Below is a small trained network, with its code and all its weights. Each question gives an input and a target symbol and asks what happens when units are switched off, that is, made to give their printed mean instead of their output.

import numpy as np


def w(rows, s, z=0):
    codes = np.array(rows[::2]) - 128.0
    scale = np.full(codes.shape[1], s)
    scale[-1] = z or s
    return codes * scale


def f(y):
    return np.maximum(y, 0)


def softmax(a):
    e = np.exp(a - a.max(-1, keepdims=True))
    return e / e.sum(-1, keepdims=True)


def log_softmax(a):
    a = a - a.max(-1, keepdims=True)
    return a - np.log(np.exp(a).sum(-1, keepdims=True))


def net(x, mask):
    ids = ['βεζημσφ'.index(c) for c in x.split()]
    T = len(ids)
    res = E[ids] + P[:T]
    u = 0
    for l in range(2):
        q, k, v = (res @ M[l].T for M in (Q, K, V))
        z = softmax(np.where(np.tri(T) > 0, q @ k.T / 2**0.5, -1e9)) @ v
        res = res + np.where(mask[u], z, O[l][:, -1]) @ O[l][:, :-1]
        u += 1
        y = f(res @ A[l][:, :-1].T + A[l][:, -1])
        res = res + np.where(mask[u : u + 12], y, B[l][:, -1]) @ B[l][:, :-1]
        u += 12
    return log_softmax(res[-1] @ U[:, :-1].T + U[:, -1])


Q, K, V, O, A, B = {}, {}, {}, {}, {}, {}
E = w([
[151,164,33,231,97],'β',
[192,60,195,35,108],'ε',
[60,176,84,190,196],'ζ',
[112,178,48,209,93],'η',
[184,216,143,203,92],'μ',
[55,182,198,193,123],'σ',
[164,103,124,255,199],'φ',
],0.0091)
P = w([
[59,44,117,152,1],'0',
[84,38,131,188,42],'1',
[85,68,126,187,67],'2',
[103,95,131,184,80],'3',
[110,111,136,178,104],'4',
[129,133,139,175,119],'5',
[140,148,142,171,138],'6',
[153,159,150,164,156],'7',
[163,178,148,156,178],'8',
[175,192,153,151,194],'9',
[189,205,153,147,213],'10',
[200,219,160,138,234],'11',
[205,232,156,129,247],'12',
],0.0077)
Q[0] = w([
[150,153,118,216,110],'L0H1',
[113,236,172,247,132],'L0H1',
],0.014)
K[0] = w([
[169,163,160,118,185],'L0H1',
[212,216,109,80,248],'L0H1',
],0.014)
V[0] = w([
[136,58,255,114,168],'L0H1',
[215,163,185,35,21],'L0H1',
],0.0073)
O[0] = w([
[175,80,249,140,169,126],'L0H1',
[161,211,214,146,2,4],'L0H1',
],0.008,0.0029)
A[0] = w([
[172,165,3,244,109,190],'L0N1',
[187,166,195,91,28,124],'L0N2',
[110,197,157,190,167,130],'L0N3',
[168,47,81,52,177,126],'L0N4',
[145,199,191,214,145,150],'L0N5',
[157,58,242,79,141,255],'L0N6',
[171,221,102,171,100,161],'L0N7',
[190,85,126,151,164,123],'L0N8',
[117,101,65,103,111,177],'L0N9',
[126,41,92,168,193,129],'L0N10',
[69,79,124,92,211,152],'L0N11',
[119,246,134,211,209,160],'L0N12',
],0.0065,0.0042)
B[0] = w([
[96,183,86,254,133,254],'L0N1',
[145,57,62,170,187,186],'L0N2',
[179,140,124,86,167,181],'L0N3',
[140,141,188,123,35,182],'L0N4',
[180,174,144,91,159,198],'L0N5',
[164,68,104,108,50,239],'L0N6',
[116,232,152,173,179,176],'L0N7',
[161,124,132,174,102,178],'L0N8',
[77,96,106,88,93,160],'L0N9',
[159,34,96,195,153,220],'L0N10',
[130,64,180,163,164,197],'L0N11',
[178,172,117,91,225,233],'L0N12',
],0.0065,0.0067)
Q[1] = w([
[36,202,119,2,78],'L1H1',
[112,77,241,33,107],'L1H1',
],0.0068)
K[1] = w([
[32,189,189,166,32],'L1H1',
[116,59,109,178,3],'L1H1',
],0.0074)
V[1] = w([
[44,69,139,95,2],'L1H1',
[110,170,177,27,174],'L1H1',
],0.0057)
O[1] = w([
[119,182,157,95,214,11],'L1H1',
[2,78,143,162,130,2],'L1H1',
],0.0088,0.0097)
A[1] = w([
[153,115,119,82,68,154],'L1N1',
[148,154,165,116,246,120],'L1N2',
[94,90,129,150,152,204],'L1N3',
[156,131,162,120,165,149],'L1N4',
[72,115,81,137,199,121],'L1N5',
[47,89,129,163,132,228],'L1N6',
[147,137,136,146,67,175],'L1N7',
[137,95,122,180,104,1],'L1N8',
[78,153,89,137,209,112],'L1N9',
[120,217,134,144,147,122],'L1N10',
[42,108,57,136,61,156],'L1N11',
[85,134,101,139,181,114],'L1N12',
],0.012,0.0078)
B[1] = w([
[50,104,154,87,194,211],'L1N1',
[104,61,95,100,86,163],'L1N2',
[131,122,135,167,61,180],'L1N3',
[115,100,99,106,145,203],'L1N4',
[104,128,148,174,185,158],'L1N5',
[80,113,241,183,22,149],'L1N6',
[135,170,124,107,133,254],'L1N7',
[92,145,154,6,120,203],'L1N8',
[74,101,153,126,224,153],'L1N9',
[53,139,189,86,188,188],'L1N10',
[65,80,72,71,69,153],'L1N11',
[89,119,132,150,212,145],'L1N12',
],0.011,0.0086)
U = w([
[108,138,78,129,164,1],'β',
[156,212,182,164,163,171],'ε',
[104,118,115,140,108,79],'ζ',
[96,109,130,58,195,174],'η',
[100,131,163,116,2,150],'μ',
[103,100,171,184,148,80],'σ',
[187,111,57,169,85,165],'φ',
],0.0087,0.0056)

Each question gives the input, a string of symbols that net reads in full, and the target symbol t.
The units are the heads (2 rows each of Q, K, V and O) and the neurons (one row each of A and B). Each row of codes is followed by its name. A weight is (code - 128) times the scale printed after its matrix; where a second scale follows, it is the last column's (O, A, B and U).
mask holds one flag per unit, layer by layer, with each layer's heads first. A switched-off unit (its flag False) gives its mean, the last column of its rows in O or B, instead of its output. The means were averaged over made-up inputs and are rounded, as every weight is.
A unit's drop is (log p(t) with every unit on - log p(t) with that unit switched off) / (log p(t) with every unit on - log p(t) with every unit switched off).
The circuit of an input: a set's keep is (log p(t) with only the set's units on - log p(t) with every unit switched off) / (log p(t) with every unit on - log p(t) with every unit switched off). Starting from the 12 units with the biggest drops (on a tie, the unit counted first), units are removed one at a time, each time the one whose removal leaves the highest keep (on an exact tie, the one counted first), for as long as the keep stays at least 0.8.
units of the circuit, in order: the units of the circuit, biggest drop first
unit that matters most: the unit with the biggest drop
top k neurons: the k neurons with the biggest drops, biggest first
k most important neurons of layer l: the k neurons of layer l with the biggest drops, biggest first
drop when u is switched off: that unit's drop, to one decimal
input φ μ β ζ σ, target σ: unit that matters most	L0H1
input ε ζ η φ σ β ε μ η ε ε ε σ, target η: units of the circuit, in order	[L1N2; L1N10; L0N12]
input ε ε φ φ μ φ ε η μ η, target μ: 2 most important neurons of layer 0	[L0N5; L0N7]
input η φ β β, target β: units of the circuit, in order	[L0H1; L0N1; L0N6; L1N9]
input φ φ φ ε μ σ ε φ ε η ε φ η, target φ: units of the circuit, in order	[L1H1; L1N1; L1N10]
input β η β, target η: top 4 neurons	[L1N10; L1N9; L1N11; L0N6]
input ε ε ε μ ε ε μ ζ ε β, target ε: top 2 neurons	[L0N7; L1N10]
input φ σ ε ε ε μ σ, target ε: 3 most important neurons of layer 0	[L0N7; L0N11; L0N6]
input σ ε μ σ η, target σ: top 4 neurons	[L1N6; L0N1; L1N9; L0N6]
input ε β μ ε φ μ ε μ β, target μ: top 2 neurons	[L1N11; L0N5]
input μ η ζ β β, target β: top 4 neurons	[L1N11; L0N10; L1N1; L0N11]
input ε φ φ β φ σ, target φ: top 4 neurons	[L0N10; L1N1; L1N10; L1N8]
input ε ε φ μ σ ε μ φ ε η φ β, target φ: top 2 neurons	[L0N10; L1N1]
input ε ε ε ε ε ζ ε ζ, target σ: most important neuron of layer 1	[L1N6]
input φ η ε σ μ η, target μ: 3 most important neurons of layer 1	[L1N11; L1N6; L1N1]
input η φ σ ε η μ ε φ ε ζ σ, target σ: top 2 neurons	[L0N6; L0N4]
input ζ η ε μ η η ε φ ε η μ β, target μ: 2 most important neurons of layer 1	[L1N11; L1N6]
input ζ σ η, target σ: 3 most important neurons of layer 1	[L1N6; L1N5; L1N9]
input μ μ μ μ ε ε ε η, target ε: drop when L1N12 is switched off	0.0
input μ η σ, target ε: drop when L0N8 is switched off	-0.1
input η μ η μ φ μ ε ε η ε η, target ε: unit that matters most	L1H1
